Below are the code and all the weights of a small trained network. Each question names an input and a target symbol and asks about switching units off, where a switched-off unit gives its printed mean instead of its output.

import numpy as np


def w(rows, s, z=0):
    codes = np.array(rows[::2]) - 128.0
    scale = np.full(codes.shape[1], s)
    scale[-1] = z or s
    return codes * scale


def norm(h):
    return h / np.sqrt((h * h).mean(-1, keepdims=True) + 1e-5)


def f(y):
    return np.maximum(y, 0)


def softmax(a):
    e = np.exp(a - a.max(-1, keepdims=True))
    return e / e.sum(-1, keepdims=True)


def log_softmax(a):
    a = a - a.max(-1, keepdims=True)
    return a - np.log(np.exp(a).sum(-1, keepdims=True))


def net(x, mask):
    ids = ['ΞΩβημσ'.index(c) for c in x.split()]
    T = len(ids)
    res = E[ids] + P[:T]
    u = 0
    for l in range(2):
        r = norm(res)
        for j in range(3):
            rows = slice(2 * j, 2 * j + 2)
            q, k, v = (r @ M[l][rows].T for M in (Q, K, V))
            z = softmax(np.where(np.tri(T) > 0, q @ k.T / 2**0.5, -1e9)) @ v
            o = O[l][rows]
            res = res + np.where(mask[u + j], z, o[:, -1]) @ o[:, :-1]
        u += 3
        y = f(norm(res) @ A[l][:, :-1].T + A[l][:, -1])
        res = res + np.where(mask[u : u + 8], y, B[l][:, -1]) @ B[l][:, :-1]
        u += 8
    return log_softmax(norm(res)[-1] @ U[:, :-1].T + U[:, -1])


Q, K, V, O, A, B = {}, {}, {}, {}, {}, {}
E = w([
[219,183,92],'Ξ',
[32,164,215],'Ω',
[107,198,149],'β',
[174,254,91],'η',
[251,67,106],'μ',
[71,63,9],'σ',
],0.0063)
P = w([
[4,208,136],'0',
[88,59,158],'1',
[75,130,160],'2',
[96,148,177],'3',
[109,161,180],'4',
[129,174,181],'5',
[133,187,186],'6',
[134,200,186],'7',
[134,213,172],'8',
[142,224,175],'9',
[146,239,161],'10',
[140,251,160],'11',
],0.0032)
Q[0] = w([
[86,68,147],'0.h1',
[102,77,250],'0.h1',
[220,97,130],'0.h2',
[122,166,103],'0.h2',
[87,187,86],'0.h3',
[73,30,138],'0.h3',
],0.011)
K[0] = w([
[95,85,79],'0.h1',
[75,115,84],'0.h1',
[130,195,192],'0.h2',
[83,119,148],'0.h2',
[137,98,62],'0.h3',
[189,68,250],'0.h3',
],0.011)
V[0] = w([
[83,121,39],'0.h1',
[99,200,162],'0.h1',
[50,95,51],'0.h2',
[35,124,2],'0.h2',
[114,85,97],'0.h3',
[133,136,129],'0.h3',
],0.0057)
O[0] = w([
[2,188,140,21],'0.h1',
[81,68,110,159],'0.h1',
[168,138,77,13],'0.h2',
[168,202,115,81],'0.h2',
[128,135,83,91],'0.h3',
[147,94,158,144],'0.h3',
],0.005,0.0011)
A[0] = w([
[94,112,91,158],'0.n1',
[63,135,127,253],'0.n2',
[180,224,84,166],'0.n3',
[79,2,103,109],'0.n4',
[115,165,120,83],'0.n5',
[154,117,197,58],'0.n6',
[172,83,44,79],'0.n7',
[83,57,44,75],'0.n8',
],0.0078,0.0042)
B[0] = w([
[137,128,179,152],'0.n1',
[180,130,206,199],'0.n2',
[151,80,130,254],'0.n3',
[68,255,131,151],'0.n4',
[180,100,133,140],'0.n5',
[108,182,147,146],'0.n6',
[122,48,79,183],'0.n7',
[130,188,130,158],'0.n8',
],0.0068,0.0051)
Q[1] = w([
[64,157,95],'1.h1',
[123,175,94],'1.h1',
[124,98,178],'1.h2',
[5,100,116],'1.h2',
[115,171,178],'1.h3',
[208,99,155],'1.h3',
],0.012)
K[1] = w([
[113,124,67],'1.h1',
[135,194,96],'1.h1',
[104,173,172],'1.h2',
[149,68,246],'1.h2',
[40,163,89],'1.h3',
[140,133,175],'1.h3',
],0.012)
V[1] = w([
[55,72,163],'1.h1',
[139,219,120],'1.h1',
[1,142,79],'1.h2',
[169,70,96],'1.h2',
[185,92,86],'1.h3',
[134,222,58],'1.h3',
],0.0094)
O[1] = w([
[170,100,99,44],'1.h1',
[66,95,250,125],'1.h1',
[206,186,83,3],'1.h2',
[100,124,211,154],'1.h2',
[105,253,184,197],'1.h3',
[62,154,60,60],'1.h3',
],0.0074,0.0041)
A[1] = w([
[85,117,1,253],'1.n1',
[151,71,160,185],'1.n2',
[144,146,98,227],'1.n3',
[23,209,201,133],'1.n4',
[173,134,179,64],'1.n5',
[51,173,122,135],'1.n6',
[184,212,136,143],'1.n7',
[62,85,134,123],'1.n8',
],0.01,0.0055)
B[1] = w([
[2,128,11,152],'1.n1',
[125,154,107,218],'1.n2',
[88,196,123,178],'1.n3',
[148,126,97,254],'1.n4',
[137,123,114,165],'1.n5',
[176,166,138,164],'1.n6',
[120,118,112,207],'1.n7',
[119,136,95,175],'1.n8',
],0.013,0.007)
U = w([
[243,146,204,65],'Ξ',
[91,140,177,135],'Ω',
[133,48,88,171],'β',
[1,132,83,253],'η',
[235,46,100,120],'μ',
[186,141,17,103],'σ',
],0.015,0.0045)

Each question gives the input, a string of symbols that net reads in full, and the target symbol t.
The units are the heads (2 rows each of Q, K, V and O) and the neurons (one row each of A and B). Each row of codes is followed by its name. A weight is (code - 128) times the scale printed after its matrix; where a second scale follows, it is the last column's (O, A, B and U).
mask holds one flag per unit, layer by layer, with each layer's heads first. A switched-off unit (its flag False) gives its mean, the last column of its rows in O or B, instead of its output. The means were averaged over made-up inputs and are rounded, as every weight is.
A unit's drop is (log p(t) with every unit on - log p(t) with that unit switched off) / (log p(t) with every unit on - log p(t) with every unit switched off).
k most important neurons: the k neurons with the biggest drops, biggest first
k most important neurons of layer l: the k neurons of layer l with the biggest drops, biggest first
which heads matter: for each layer, one digit per head in row order, 1 if its drop is at least 0.15 and else 0, layers parted by /
input Ω μ μ μ, target Ξ: which heads matter -> 000 / 011
input μ Ξ β σ η μ Ξ Ω β Ω, target σ: which heads matter -> 010 / 001
input β μ μ β Ω, target Ξ: which heads matter -> 000 / 100
input β β η, target β: which heads matter -> 110 / 011
input Ω β η, target μ: most important neuron of layer 0 -> 0.n2
input Ω μ β, target μ: which heads matter -> 000 / 001
input η Ω Ξ η μ β β Ξ σ μ σ σ, target σ: 2 most important neurons -> 0.n8; 0.n7
input μ μ Ξ μ μ σ μ Ω Ω, target σ: which heads matter -> 000 / 001
input μ Ω Ω μ Ξ, target μ: which heads matter -> 100 / 101
input μ Ξ Ω μ η Ξ Ξ Ω Ξ Ξ, target Ω: which heads matter -> 100 / 010
input β μ Ω, target β: 2 most important neurons of layer 1 -> 1.n3; 1.n6
input Ξ μ Ξ η Ξ μ η, target Ω: which heads matter -> 010 / 010
input μ σ Ω Ξ μ μ σ, target Ξ: which heads matter -> 110 / 001
input η Ξ β μ Ξ σ β, target σ: 4 most important neurons -> 0.n4; 0.n3; 0.n5; 0.n2
input μ μ Ω η Ξ μ η, target Ω: most important neuron -> 0.n2
input μ μ μ η Ξ β Ξ Ω μ, target Ω: which heads matter -> 100 / 010
input β β μ μ, target β: which heads matter -> 000 / 010
input Ω η Ω Ω μ Ω μ η, target μ: 2 most important neurons of layer 1 -> 1.n3; 1.n1
input Ω Ω μ Ξ, target μ: 2 most important neurons -> 1.n3; 0.n2
input σ μ η μ β Ξ μ σ, target Ω: 2 most important neurons of layer 0 -> 0.n4; 0.n7
input μ η β, target Ξ: 2 most important neurons of layer 0 -> 0.n2; 0.n4
input η μ μ μ μ Ω, target Ξ: 3 most important neurons -> 0.n2; 1.n1; 1.n3
input μ η Ω μ Ξ μ Ξ μ μ Ξ, target Ξ: 2 most important neurons -> 1.n1; 1.n3
input η Ξ η μ μ μ Ω Ξ μ μ μ, target Ξ: 3 most important neurons -> 1.n1; 1.n7; 1.n3
